Below are the code and all the weights of a small trained network. Each question names an input and a target symbol and asks about switching units off, where a switched-off unit gives its printed mean instead of its output.

import numpy as np


def w(rows, s, z=0):
    codes = np.array(rows[::2]) - 128.0
    scale = np.full(codes.shape[1], s)
    scale[-1] = z or s
    return codes * scale


def f(y):
    return y / 2 * (1 + np.tanh(0.7978845608 * (y + 0.044715 * y**3)))


def softmax(a):
    e = np.exp(a - a.max(-1, keepdims=True))
    return e / e.sum(-1, keepdims=True)


def log_softmax(a):
    a = a - a.max(-1, keepdims=True)
    return a - np.log(np.exp(a).sum(-1, keepdims=True))


def net(x, mask):
    ids = ['ΠΦβγεθμτψω'.index(c) for c in x.split()]
    T = len(ids)
    res = E[ids] + P[:T]
    q, k, v = (res @ M[0].T for M in (Q, K, V))
    z = softmax(np.where(np.tri(T) > 0, q @ k.T / 4**0.5, -1e9)) @ v
    res = res + np.where(mask[0], z, O[0][:, -1]) @ O[0][:, :-1]
    y = f(res @ A[0][:, :-1].T + A[0][:, -1])
    res = res + np.where(mask[1:9], y, B[0][:, -1]) @ B[0][:, :-1]
    return log_softmax(res[-1] @ U[:, :-1].T + U[:, -1])


Q, K, V, O, A, B = {}, {}, {}, {}, {}, {}
E = w([
[139,102,73,99,255],'Π',
[115,125,113,181,154],'Φ',
[164,162,166,108,37],'β',
[87,59,173,124,156],'γ',
[81,81,100,178,116],'ε',
[68,36,118,148,117],'θ',
[119,129,197,176,161],'μ',
[130,130,182,159,188],'τ',
[125,125,124,31,185],'ψ',
[105,86,67,39,83],'ω',
],0.021)
P = w([
[250,97,134,155,125],'0',
[82,112,188,122,97],'1',
[86,130,178,128,116],'2',
[78,152,171,123,116],'3',
[68,167,154,119,110],'4',
[82,179,164,131,121],'5',
],0.011)
Q[0] = w([
[180,116,74,9,147],'head 0',
[49,85,149,112,125],'head 0',
[165,183,69,83,75],'head 0',
[226,79,127,91,164],'head 0',
],0.013)
K[0] = w([
[5,191,125,95,163],'head 0',
[183,105,63,107,134],'head 0',
[62,132,170,76,106],'head 0',
[56,111,166,99,109],'head 0',
],0.011)
V[0] = w([
[68,135,123,247,108],'head 0',
[75,3,123,126,138],'head 0',
[98,127,37,112,47],'head 0',
[162,162,33,199,168],'head 0',
],0.012)
O[0] = w([
[142,131,3,118,102,2],'head 0',
[145,98,149,61,111,150],'head 0',
[35,91,124,119,86,81],'head 0',
[136,71,131,178,115,78],'head 0',
],0.017,0.0073)
A[0] = w([
[145,66,170,119,189,136],'neuron 0',
[85,174,175,72,181,108],'neuron 1',
[44,207,87,104,116,32],'neuron 2',
[61,180,98,88,156,59],'neuron 3',
[153,145,108,100,106,113],'neuron 4',
[142,106,155,211,214,176],'neuron 5',
[198,110,165,149,8,2],'neuron 6',
[90,45,158,61,78,62],'neuron 7',
],0.011,0.0044)
B[0] = w([
[142,62,66,133,132,233],'neuron 0',
[97,141,191,221,107,252],'neuron 1',
[237,112,95,157,108,173],'neuron 2',
[194,115,66,148,254,159],'neuron 3',
[49,84,203,110,77,135],'neuron 4',
[121,163,61,72,157,245],'neuron 5',
[38,154,120,25,185,159],'neuron 6',
[119,186,125,132,96,200],'neuron 7',
],0.0081,0.018)
U = w([
[49,83,97,88,224,152],'Π',
[82,103,20,220,136,137],'Φ',
[2,144,29,223,212,81],'β',
[193,120,162,127,75,216],'γ',
[46,88,38,154,108,249],'ε',
[22,212,116,1,152,139],'θ',
[153,170,66,199,122,129],'μ',
[158,146,63,207,146,95],'τ',
[98,107,151,166,182,3],'ψ',
[20,89,104,166,152,35],'ω',
],0.0076,0.0053)

Each question gives the input, a string of symbols that net reads in full, and the target symbol t.
The units are the heads (4 rows each of Q, K, V and O) and the neurons (one row each of A and B). Each row of codes is followed by its name. A weight is (code - 128) times the scale printed after its matrix; where a second scale follows, it is the last column's (O, A, B and U).
mask holds one flag per unit, heads first, then neurons. A switched-off unit (its flag False) gives its mean, the last column of its rows in O or B, instead of its output. The means were averaged over made-up inputs and are rounded, as every weight is.
A unit's drop is (log p(t) with every unit on - log p(t) with that unit switched off) / (log p(t) with every unit on - log p(t) with every unit switched off).
The circuit of an input: a set's keep is (log p(t) with only the set's units on - log p(t) with every unit switched off) / (log p(t) with every unit on - log p(t) with every unit switched off). Starting from all 9 units, units are removed one at a time, each time the one whose removal leaves the highest keep (on an exact tie, the one counted first), for as long as the keep stays at least 0.8.
units of the circuit, in order: the units of the circuit, biggest drop first
most important unit: the unit with the biggest drop
k most important neurons: the k neurons with the biggest drops, biggest first
drop of u: that unit's drop, to one decimal
input γ β Φ, target γ: units of the circuit, in order => head 0; neuron 5
input γ β Φ β ε, target γ: most important neuron => neuron 5
input γ θ ε ψ, target ψ: units of the circuit, in order => neuron 1; head 0; neuron 5
input θ Π β θ, target θ: units of the circuit, in order => head 0; neuron 7
input γ Π β β ψ μ, target γ: units of the circuit, in order => head 0; neuron 5
input μ β γ Π ψ ε, target μ: 2 most important neurons => neuron 0; neuron 6
input γ β β ψ, target ψ: units of the circuit, in order => neuron 1; head 0
input γ γ β Π θ, target γ: units of the circuit, in order => head 0; neuron 5
input Π β Π β γ, target Π: units of the circuit, in order => head 0; neuron 5; neuron 0; neuron 6
input τ ψ β, target θ: 2 most important neurons => neuron 6; neuron 2
input ω β τ β θ, target ω: units of the circuit, in order => head 0; neuron 1
input ψ γ τ, target ψ: 2 most important neurons => neuron 1; neuron 6
input θ ω γ, target θ: 3 most important neurons => neuron 7; neuron 2; neuron 1
input β β β ε τ, target β: most important unit => head 0
input τ ω β Φ γ, target τ: drop of head 0 => 1.0
input Π ω ε β, target θ: 2 most important neurons => neuron 6; neuron 0
input μ ω ω τ, target μ: drop of head 0 => 1.2
input Π Π Π ε β μ, target Π: drop of head 0 => 1.1
